Small tables with named rows and columns. After each table, cells are looked up by row and column.

Table lov
|  | kori | zib | pomamet | loz | niro | dumok | nezadim | gokol | bivu | vuzub |
|---|---|---|---|---|---|---|---|---|---|---|
| videzu | 184 | 122 | 169 | 138 | 33 | 117 | 126 | 114 | 107 | 217 |
| lubos | 116 | 117 | 128 | 122 | 60 | 102 | 89 | 147 | 87 | 136 |
| nit | 181 | 95 | 150 | 105 | 41 | 116 | 123 | 68 | 133 | 192 |
| nedelep | 28 | 161 | 122 | 156 | 164 | 84 | 147 | 189 | 4 | 141 |
| teko | 121 | 140 | 157 | 147 | 64 | 106 | 111 | 157 | 74 | 172 |
| ditu | 27 | 144 | 92 | 136 | 164 | 83 | 130 | 165 | 30 | 92 |
| dig | 49 | 121 | 85 | 121 | 113 | 88 | 73 | 163 | 60 | 65 |
| seta | 177 | 110 | 160 | 123 | 19 | 117 | 112 | 100 | 119 | 205 |
| nonaz | 83 | 106 | 98 | 109 | 170 | 92 | 165 | 70 | 82 | 120 |
| num | 32 | 151 | 99 | 138 | 173 | 83 | 136 | 164 | 23 | 102 |
| duzali | 183 | 81 | 134 | 89 | 52 | 114 | 115 | 41 | 144 | 169 |
| mag | 101 | 110 | 114 | 112 | 98 | 98 | 111 | 112 | 88 | 122 |
| bavar | 58 | 149 | 118 | 151 | 121 | 90 | 112 | 195 | 42 | 120 |
| dumito | 27 | 170 | 116 | 165 | 168 | 86 | 152 | 188 | 12 | 135 |

What is the vuzub of nit in lov? 192
What is the pomamet of lubos in lov? 128
What is the zib of teko in lov? 140
What is the bivu of nedelep in lov? 4
What is the vuzub of nedelep in lov? 141
What is the nezadim of nonaz in lov? 165
What is the pomamet of dig in lov? 85

Table tufer
	vug	reb	timaba	zenavo	zelanef	fani	dig	kedir	vepub
gigeb	144	126	131	130	157	97	201	135	136
votosir	145	126	130	124	152	97	199	121	138
lipape	146	141	131	126	158	88	195	122	138
bakon	141	138	131	130	161	94	204	119	137
fav	129	98	140	136	124	139	54	147	120
mipura	118	201	104	127	116	166	241	109	149
zadafek	144	135	127	127	151	93	200	115	138
veb	143	133	131	126	154	90	195	128	140
furiz	148	141	127	126	154	100	203	120	138
vinom	119	208	104	127	115	171	236	104	146
rabupe	119	202	106	125	112	174	235	103	147
nadelo	124	208	108	123	115	174	244	102	147
zud	144	137	130	131	155	98	202	117	139

What is the dig of zud in tufer?
202
What is the zelanef of mipura in tufer?
116
What is the kedir of veb in tufer?
128
What is the vug of votosir in tufer?
145
What is the vepub of fav in tufer?
120
What is the dig of mipura in tufer?
241
What is the fani of mipura in tufer?
166
What is the timaba of nadelo in tufer?
108
What is the vug of veb in tufer?
143
What is the zelanef of lipape in tufer?
158
What is the dig of rabupe in tufer?
235
What is the dig of votosir in tufer?
199
What is the vepub of veb in tufer?
140
Which row has the largest dig? nadelo

mor:
           zep  zatak    nak   fozaf  vegakal    vovu  rekasek    fevu    nor
pegez    6.389  6.459  4.191  -1.470    2.334   2.567    5.577  -4.427  2.756
goge     4.572  3.904  3.094   1.909    3.905   2.850    5.214   2.763  3.334
risegiz  6.738  5.475  5.152  -5.139   -0.082  -2.382    3.478  -4.234  1.628

What is the nak of goge in mor? 3.094
What is the fozaf of risegiz in mor? -5.139
What is the fozaf of pegez in mor? -1.470
What is the fevu of goge in mor? 2.763
What is the nor of goge in mor? 3.334
What is the vegakal of risegiz in mor? -0.082
What is the zatak of pegez in mor? 6.459
What is the vovu of risegiz in mor? -2.382
What is the nak of risegiz in mor? 5.152
What is the vegakal of goge in mor? 3.905
What is the nor of pegez in mor? 2.756
What is the fevu of risegiz in mor? -4.234

difiz =
cols = fam, nodenid, tizalor
fove: [107, 101, 197]
torar: [42, 162, 145]
bop: [122, 193, 139]

tizalor of bop = 139
nodenid of bop = 193
fam of bop = 122
tizalor of torar = 145
nodenid of fove = 101
tizalor of fove = 197
nodenid of torar = 162
fam of torar = 42
fam of fove = 107
Which row has the largest tizalor? fove

zusudi =
,sif,gunit,bug,zaf,nituk,kigeluk
pil,-5.67,-7.57,4.15,-0.09,0.20,4.31
videmup,-1.51,-6.41,6.43,-3.89,-5.73,0.41
biz,-0.93,-5.86,6.24,-4.17,-6.29,-0.36
gelazi,-4.57,-7.78,5.33,-1.67,-1.84,3.18
vam,-5.18,-7.76,4.75,-0.90,-0.87,3.77
fon,-3.04,-7.38,6.31,-2.95,-4.14,1.90
puzog,-3.91,-7.60,5.95,-2.40,-2.94,2.58

puzog, gunit: -7.60
gelazi, zaf: -1.67
gelazi, gunit: -7.78
biz, gunit: -5.86
vam, gunit: -7.76
vam, bug: 4.75
pil, kigeluk: 4.31
videmup, bug: 6.43
biz, nituk: -6.29
pil, sif: -5.67
biz, kigeluk: -0.36
videmup, kigeluk: 0.41
puzog, sif: -3.91
puzog, bug: 5.95
videmup, nituk: -5.73
biz, sif: -0.93
Which row has the largest bug? videmup

